Below is a small trained network, with its code and all its weights. Each question gives an input and a target symbol and asks what happens when units are switched off, that is, made to give their printed mean instead of their output.

import numpy as np


def w(rows, s, z=0):
    codes = np.array(rows[::2]) - 128.0
    scale = np.full(codes.shape[1], s)
    scale[-1] = z or s
    return codes * scale


def f(y):
    return np.maximum(y, 0)


def softmax(a):
    e = np.exp(a - a.max(-1, keepdims=True))
    return e / e.sum(-1, keepdims=True)


def log_softmax(a):
    a = a - a.max(-1, keepdims=True)
    return a - np.log(np.exp(a).sum(-1, keepdims=True))


def net(x, mask):
    ids = ['Ψεημξτ'.index(c) for c in x.split()]
    T = len(ids)
    res = E[ids] + P[:T]
    u = 0
    for l in range(2):
        r = res
        for j in range(2):
            rows = slice(4 * j, 4 * j + 4)
            q, k, v = (r @ M[l][rows].T for M in (Q, K, V))
            z = softmax(np.where(np.tri(T) > 0, q @ k.T / 4**0.5, -1e9)) @ v
            o = O[l][rows]
            res = res + np.where(mask[u + j], z, o[:, -1]) @ o[:, :-1]
        u += 2
        y = f(res @ A[l][:, :-1].T + A[l][:, -1])
        res = res + np.where(mask[u : u + 12], y, B[l][:, -1]) @ B[l][:, :-1]
        u += 12
    return log_softmax(res[-1] @ U[:, :-1].T + U[:, -1])


Q, K, V, O, A, B = {}, {}, {}, {}, {}, {}
E = w([
[149,148,75,59,136,89,7],'Ψ',
[181,171,167,126,176,81,129],'ε',
[184,148,167,168,106,37,186],'η',
[46,65,107,183,197,196,91],'μ',
[55,47,141,229,207,160,162],'ξ',
[134,130,130,113,75,34,126],'τ',
],0.013)
P = w([
[139,199,61,175,136,105,183],'0',
[188,88,86,104,118,142,193],'1',
[163,112,107,186,190,76,141],'2',
[182,87,134,76,101,159,206],'3',
[130,120,133,199,177,74,137],'4',
[168,109,164,111,82,178,183],'5',
[126,124,142,213,174,78,114],'6',
[158,111,183,137,76,177,141],'7',
[118,123,155,223,171,74,92],'8',
[145,118,193,124,62,185,91],'9',
[110,119,173,211,149,77,64],'10',
[131,153,154,142,84,140,160],'11',
[109,162,183,250,131,95,87],'12',
],0.014)
Q[0] = w([
[138,151,232,203,132,114,182],'L0H1',
[85,110,131,154,117,221,81],'L0H1',
[101,152,217,71,81,203,171],'L0H1',
[125,78,167,157,81,96,181],'L0H1',
[133,70,194,124,67,246,178],'L0H2',
[116,76,220,254,235,89,18],'L0H2',
[247,99,62,40,139,109,102],'L0H2',
[189,76,105,68,165,128,125],'L0H2',
],0.0097)
K[0] = w([
[141,145,154,162,126,144,179],'L0H1',
[84,73,167,141,129,149,111],'L0H1',
[170,71,150,57,97,149,174],'L0H1',
[102,126,144,142,146,151,114],'L0H1',
[179,115,207,67,28,209,153],'L0H2',
[116,176,199,195,107,45,75],'L0H2',
[135,158,37,152,161,97,245],'L0H2',
[180,159,34,103,110,104,171],'L0H2',
],0.012)
V[0] = w([
[183,104,116,214,163,125,220],'L0H1',
[188,123,201,158,194,90,126],'L0H1',
[185,120,139,182,161,118,88],'L0H1',
[112,154,181,145,157,240,44],'L0H1',
[41,54,2,137,45,112,214],'L0H2',
[230,164,54,110,50,35,122],'L0H2',
[222,196,178,212,221,87,189],'L0H2',
[166,85,223,230,11,107,175],'L0H2',
],0.0063)
O[0] = w([
[107,164,70,60,126,181,32,211],'L0H1',
[186,62,172,74,111,187,122,182],'L0H1',
[167,83,159,90,86,158,167,167],'L0H1',
[147,121,91,123,153,108,215,92],'L0H1',
[53,159,87,206,109,63,80,93],'L0H2',
[91,115,230,161,126,117,2,152],'L0H2',
[92,158,134,34,47,186,156,249],'L0H2',
[47,62,53,10,196,39,70,182],'L0H2',
],0.0077,0.011)
A[0] = w([
[197,134,176,94,112,68,178,128],'L0N1',
[152,193,105,164,175,152,159,27],'L0N2',
[140,200,79,162,188,85,147,63],'L0N3',
[198,43,90,172,129,217,190,119],'L0N4',
[192,203,80,203,200,189,105,2],'L0N5',
[254,159,162,77,170,108,132,141],'L0N6',
[191,178,84,16,119,116,132,149],'L0N7',
[105,53,146,80,125,152,127,118],'L0N8',
[234,246,145,161,140,135,127,108],'L0N9',
[166,36,163,106,109,68,136,181],'L0N10',
[208,145,183,90,135,126,4,115],'L0N11',
[154,127,103,199,214,143,203,113],'L0N12',
],0.0079,0.0085)
B[0] = w([
[112,119,73,86,138,89,37,160],'L0N1',
[70,39,185,200,34,13,201,130],'L0N2',
[59,136,194,212,3,144,161,131],'L0N3',
[109,245,116,129,86,86,171,158],'L0N4',
[96,18,141,150,87,106,130,132],'L0N5',
[39,138,111,131,83,82,78,191],'L0N6',
[131,69,210,235,22,149,114,237],'L0N7',
[134,210,89,164,254,102,112,209],'L0N8',
[122,33,73,149,74,198,92,140],'L0N9',
[92,173,148,162,79,228,131,198],'L0N10',
[145,108,61,152,67,92,238,254],'L0N11',
[66,86,136,170,93,46,186,140],'L0N12',
],0.0071,0.013)
Q[1] = w([
[153,160,157,66,84,120,87],'L1H1',
[140,110,175,108,176,132,121],'L1H1',
[144,100,104,182,191,78,166],'L1H1',
[152,83,139,222,112,123,136],'L1H1',
[109,168,154,140,9,104,90],'L1H2',
[125,114,51,48,141,127,124],'L1H2',
[58,232,104,172,153,173,244],'L1H2',
[216,150,180,51,8,147,74],'L1H2',
],0.014)
K[1] = w([
[123,69,66,146,33,95,139],'L1H1',
[162,157,139,120,141,82,93],'L1H1',
[103,190,116,45,205,114,132],'L1H1',
[126,190,43,188,161,188,127],'L1H1',
[25,245,40,221,44,153,117],'L1H2',
[125,93,67,46,185,161,169],'L1H2',
[185,155,143,175,190,161,240],'L1H2',
[93,252,57,146,19,171,87],'L1H2',
],0.011)
V[1] = w([
[153,156,157,100,116,107,118],'L1H1',
[204,109,140,86,115,119,154],'L1H1',
[189,104,89,131,206,183,79],'L1H1',
[121,51,130,161,105,68,122],'L1H1',
[98,46,176,31,86,110,136],'L1H2',
[102,178,139,139,129,137,118],'L1H2',
[102,215,111,121,161,108,130],'L1H2',
[192,122,143,160,124,254,167],'L1H2',
],0.0096)
O[1] = w([
[129,95,166,143,154,82,139,108],'L1H1',
[139,150,127,126,152,79,128,91],'L1H1',
[106,165,109,212,83,73,93,6],'L1H1',
[195,171,172,150,194,137,150,183],'L1H1',
[5,135,30,46,129,165,142,125],'L1H2',
[109,133,130,102,104,167,155,147],'L1H2',
[60,142,135,178,185,146,210,114],'L1H2',
[193,65,193,2,47,187,93,113],'L1H2',
],0.0082,0.021)
A[1] = w([
[65,60,151,209,246,104,157,109],'L1N1',
[196,209,171,118,64,73,79,25],'L1N2',
[59,31,170,195,141,157,112,177],'L1N3',
[235,127,198,123,120,138,31,74],'L1N4',
[122,147,27,179,152,117,195,170],'L1N5',
[181,70,53,89,141,146,63,188],'L1N6',
[111,77,217,143,125,151,106,184],'L1N7',
[127,142,204,195,34,149,148,218],'L1N8',
[96,140,107,200,36,2,163,187],'L1N9',
[72,207,37,140,189,77,173,3],'L1N10',
[112,71,147,168,170,96,20,80],'L1N11',
[32,70,178,246,158,98,130,48],'L1N12',
],0.007,0.0069)
B[1] = w([
[154,10,184,38,53,94,85,186],'L1N1',
[70,77,217,234,179,151,79,159],'L1N2',
[178,151,185,41,76,57,85,178],'L1N3',
[50,80,113,224,121,152,161,241],'L1N4',
[43,78,170,140,46,102,94,204],'L1N5',
[143,59,133,163,222,76,169,221],'L1N6',
[220,169,76,156,105,108,115,226],'L1N7',
[137,150,41,38,167,35,130,248],'L1N8',
[134,134,192,38,170,206,159,172],'L1N9',
[229,159,69,80,122,140,187,176],'L1N10',
[131,146,254,201,157,202,137,132],'L1N11',
[169,124,182,199,118,203,184,170],'L1N12',
],0.0071,0.011)
U = w([
[214,201,71,86,127,4,96,203],'Ψ',
[162,152,90,139,180,235,163,122],'ε',
[149,49,80,25,142,116,62,9],'η',
[99,94,159,122,105,83,248,5],'μ',
[17,167,8,154,125,156,136,254],'ξ',
[119,126,150,179,115,147,52,165],'τ',
],0.004,0.0063)

Each question gives the input, a string of symbols that net reads in full, and the target symbol t.
The units are the heads (4 rows each of Q, K, V and O) and the neurons (one row each of A and B). Each row of codes is followed by its name. A weight is (code - 128) times the scale printed after its matrix; where a second scale follows, it is the last column's (O, A, B and U).
mask holds one flag per unit, layer by layer, with each layer's heads first. A switched-off unit (its flag False) gives its mean, the last column of its rows in O or B, instead of its output. The means were averaged over made-up inputs and are rounded, as every weight is.
A unit's drop is (log p(t) with every unit on - log p(t) with that unit switched off) / (log p(t) with every unit on - log p(t) with every unit switched off).
The circuit of an input: a set's keep is (log p(t) with only the set's units on - log p(t) with every unit switched off) / (log p(t) with every unit on - log p(t) with every unit switched off). Starting from the 12 units with the biggest drops (on a tie, the unit counted first), units are removed one at a time, each time the one whose removal leaves the highest keep (on an exact tie, the one counted first), for as long as the keep stays at least 0.8.
units of the circuit, in order: the units of the circuit, biggest drop first
unit that matters most: the unit with the biggest drop
top k neurons: the k neurons with the biggest drops, biggest first
k most important neurons of layer l: the k neurons of layer l with the biggest drops, biggest first
input ε η ξ η η μ ε ε τ, target η: units of the circuit, in order => (L1H2; L0H2; L0N9)
input η ε ε η η μ Ψ, target ξ: unit that matters most => L1H2
input ε μ Ψ μ, target μ: top 3 neurons => (L0N12; L0N4; L0N7)
input ε ε η ξ η μ Ψ μ η ε Ψ ε η, target η: units of the circuit, in order => (L1H2; L0H2; L0N8; L0N9)
input ξ ε ε ε η ε ξ ε μ ε, target Ψ: 3 most important neurons of layer 0 => (L0N7; L0N11; L0N10)
input ε μ ε τ μ, target ε: top 4 neurons => (L0N7; L0N11; L0N6; L0N4)
input Ψ ε ε τ η η, target τ: units of the circuit, in order => (L0H2; L1H2; L1N2)
input ε ξ ε μ Ψ μ η Ψ ε ε ξ, target ε: top 4 neurons => (L0N7; L0N8; L0N6; L0N11)
input η Ψ η ξ η ε, target ξ: 2 most important neurons of layer 0 => (L0N10; L0N8)
input τ ε ξ ε μ ε ε η η ε ε ξ, target ε: top 2 neurons => (L0N8; L0N11)
input η η ξ, target η: 3 most important neurons of layer 0 => (L0N7; L0N11; L0N10)
input ε η Ψ ξ η, target η: 2 most important neurons of layer 0 => (L0N8; L0N9)
input Ψ Ψ η ξ ξ Ψ η η Ψ ε μ ε, target τ: units of the circuit, in order => (L0H2; L1H2; L1N2; L1H1)
input η η μ, target η: unit that matters most => L0N7
input Ψ τ Ψ η ε η ε ξ μ τ Ψ, target τ: top 2 neurons => (L1N2; L0N9)
input ε ξ η ε ε τ μ τ ε μ, target τ: 2 most important neurons of layer 1 => (L1N11; L1N8)
input ε η μ μ ε ε ξ ε Ψ η Ψ ε Ψ, target η: units of the circuit, in order => (L1H2; L0N8; L0H2; L0N9)
input ξ ε ε η μ τ, target Ψ: top 3 neurons => (L0N7; L1N8; L0N11)
input η ε ε ε ε ε τ τ ε ξ Ψ η μ, target Ψ: units of the circuit, in order => (L1N8; L0H2; L1H2; L1N7)
input Ψ ε ε ε Ψ τ, target τ: top 3 neurons => (L1N2; L0N9; L1N4)
input Ψ Ψ η ξ, target Ψ: top 2 neurons => (L0N7; L1N8)
input τ ξ ξ η τ ξ, target η: top 3 neurons => (L1N1; L0N11; L0N7)
input μ Ψ τ ε Ψ τ η ξ, target τ: top 3 neurons => (L0N11; L0N8; L1N11)
input μ ε ε ξ ξ ε τ η, target ε: top 2 neurons => (L0N2; L0N12)
input ε ε Ψ ε τ τ ε Ψ η ε Ψ τ, target η: top 3 neurons => (L0N8; L0N9; L0N7)
input η Ψ μ τ τ, target ξ: top neuron => (L0N8)
input ξ ε ε η η ε ε ε μ τ Ψ τ, target Ψ: top 2 neurons => (L1N8; L0N7)
input μ ε μ η Ψ ε η μ ε Ψ ε, target ε: 2 most important neurons of layer 0 => (L0N2; L0N12)
